Below is a small trained network, with its code and all its weights. Each question gives an input and a class and asks what happens when units are switched off, that is, made to give their printed mean instead of their output.

import numpy as np


def w(rows, s, z=0):
    codes = np.array(rows[::2]) - 128.0
    scale = np.full(codes.shape[1], s)
    scale[-1] = z or s
    return codes * scale


def f(y):
    return y / 2 * (1 + np.tanh(0.7978845608 * (y + 0.044715 * y**3)))


def log_softmax(a):
    a = a - a.max(-1, keepdims=True)
    return a - np.log(np.exp(a).sum(-1, keepdims=True))


def net(x, mask):
    res = np.array(x, float).reshape(1, 8) / 4 @ E
    y = f(res @ A[0][:, :-1].T + A[0][:, -1])
    res = res + np.where(mask, y, B[0][:, -1]) @ B[0][:, :-1]
    return log_softmax(res[-1] @ U[:, :-1].T + U[:, -1])


A, B = {}, {}
E = w([
[128,137,122,135,124,118,123,116],'x0',
[191,106,223,82,27,150,76,52],'x1',
[175,130,41,3,193,189,171,54],'x2',
[128,132,128,126,131,122,123,126],'x3',
[139,128,128,131,130,133,128,133],'x4',
[131,131,122,132,121,122,133,128],'x5',
[131,131,127,132,118,133,145,127],'x6',
[105,210,82,114,62,224,34,162],'x7',
],0.0073)
A[0] = w([
[69,124,202,199,71,101,112,183,1],'n1',
[186,30,175,136,162,39,187,85,90],'n2',
[54,159,9,186,241,107,179,230,69],'n3',
[132,248,67,106,43,207,15,167,97],'n4',
[213,93,211,114,67,168,58,50,34],'n5',
[167,142,30,2,178,200,176,22,81],'n6',
],0.0053,0.0044)
B[0] = w([
[180,14,102,167,92,20,67,219,166],'n1',
[45,103,21,145,170,222,211,96,190],'n2',
[97,154,146,1,13,138,121,138,254],'n3',
[67,77,67,218,202,178,195,65,224],'n4',
[82,149,94,49,16,114,154,102,179],'n5',
[205,66,159,217,112,33,62,239,252],'n6',
],0.0082,0.0062)
U = w([
[205,75,158,183,139,63,41,227,90],'0',
[138,181,168,129,167,145,107,123,248],'1',
[78,111,65,178,189,182,167,77,72],'2',
[113,173,151,1,41,131,112,122,82],'3',
],0.009,0.013)

Each question gives the input, the list of numbers given to net, and the class t.
The units are the neurons (one row each of A and B). Each row of codes is followed by its name. A weight is (code - 128) times the scale printed after its matrix; where a second scale follows, it is the last column's (A, B and U).
mask holds one flag per neuron, in row order. A switched-off neuron (its flag False) gives its mean, the last column of its row in B, instead of its output. The means were averaged over made-up inputs and are rounded, as every weight is.
A unit's drop is (log p(t) with every unit on - log p(t) with that unit switched off) / (log p(t) with every unit on - log p(t) with every unit switched off).
The circuit of an input: a set's keep is (log p(t) with only the set's units on - log p(t) with every unit switched off) / (log p(t) with every unit on - log p(t) with every unit switched off). Starting from all 6 units, units are removed one at a time, each time the one whose removal leaves the highest keep (on an exact tie, the one counted first), for as long as the keep stays at least 0.8.
circuit, biggest first: the units of the circuit, biggest drop first
unit that matters most: the unit with the biggest drop
k most important neurons: the k neurons with the biggest drops, biggest first
drop of u: that unit's drop, to one decimal
input [-7,-2,5,-5,1,-5,7,7], class 2: 3 most important neurons -> [n4, n1, n3]
input [-1,-2,5,6,-8,0,-2,3], class 0: 2 most important neurons -> [n6, n2]
input [2,-4,-1,-1,-7,-3,0,-3], class 3: circuit, biggest first -> [n4, n6]
input [5,6,6,4,3,-5,6,-5], class 0: 2 most important neurons -> [n6, n3]
input [1,-4,-5,-4,-2,-1,-8,6], class 2: most important neuron -> [n4]
input [4,-5,-1,1,-6,-3,3,-4], class 3: circuit, biggest first -> [n3, n4]
input [0,0,-4,5,0,2,1,-6], class 2: 3 most important neurons -> [n2, n6, n3]
input [3,-8,2,7,-5,1,-3,-7], class 3: 2 most important neurons -> [n3, n4]
input [-3,2,3,6,-3,-3,-5,1], class 0: circuit, biggest first -> [n3, n2]
input [-8,-1,-5,6,7,0,-3,-8], class 2: 2 most important neurons -> [n2, n6]
input [4,5,6,0,5,-2,-4,-3], class 0: 3 most important neurons -> [n6, n3, n4]
input [-6,-7,-2,0,5,4,0,-5], class 3: 3 most important neurons -> [n3, n4, n6]
input [-1,6,-2,0,4,6,8,7], class 2: 2 most important neurons -> [n4, n3]
input [8,7,6,-1,7,4,0,-7], class 2: circuit, biggest first -> [n2]
input [-8,-8,7,8,2,-1,2,1], class 3: 2 most important neurons -> [n3, n1]
input [-6,8,8,-3,7,-8,8,5], class 0: 2 most important neurons -> [n6, n3]
input [-8,1,-5,2,6,0,5,8], class 2: 2 most important neurons -> [n4, n6]
input [-6,-8,8,2,-2,2,-5,5], class 0: drop of n6 -> 1.5
input [6,-7,5,-7,-3,-6,-3,-4], class 3: drop of n3 -> 1.0
input [-8,-7,-1,-8,2,4,-3,5], class 3: drop of n2 -> 0.1
input [-4,6,-2,8,0,-5,-3,-8], class 2: unit that matters most -> n2
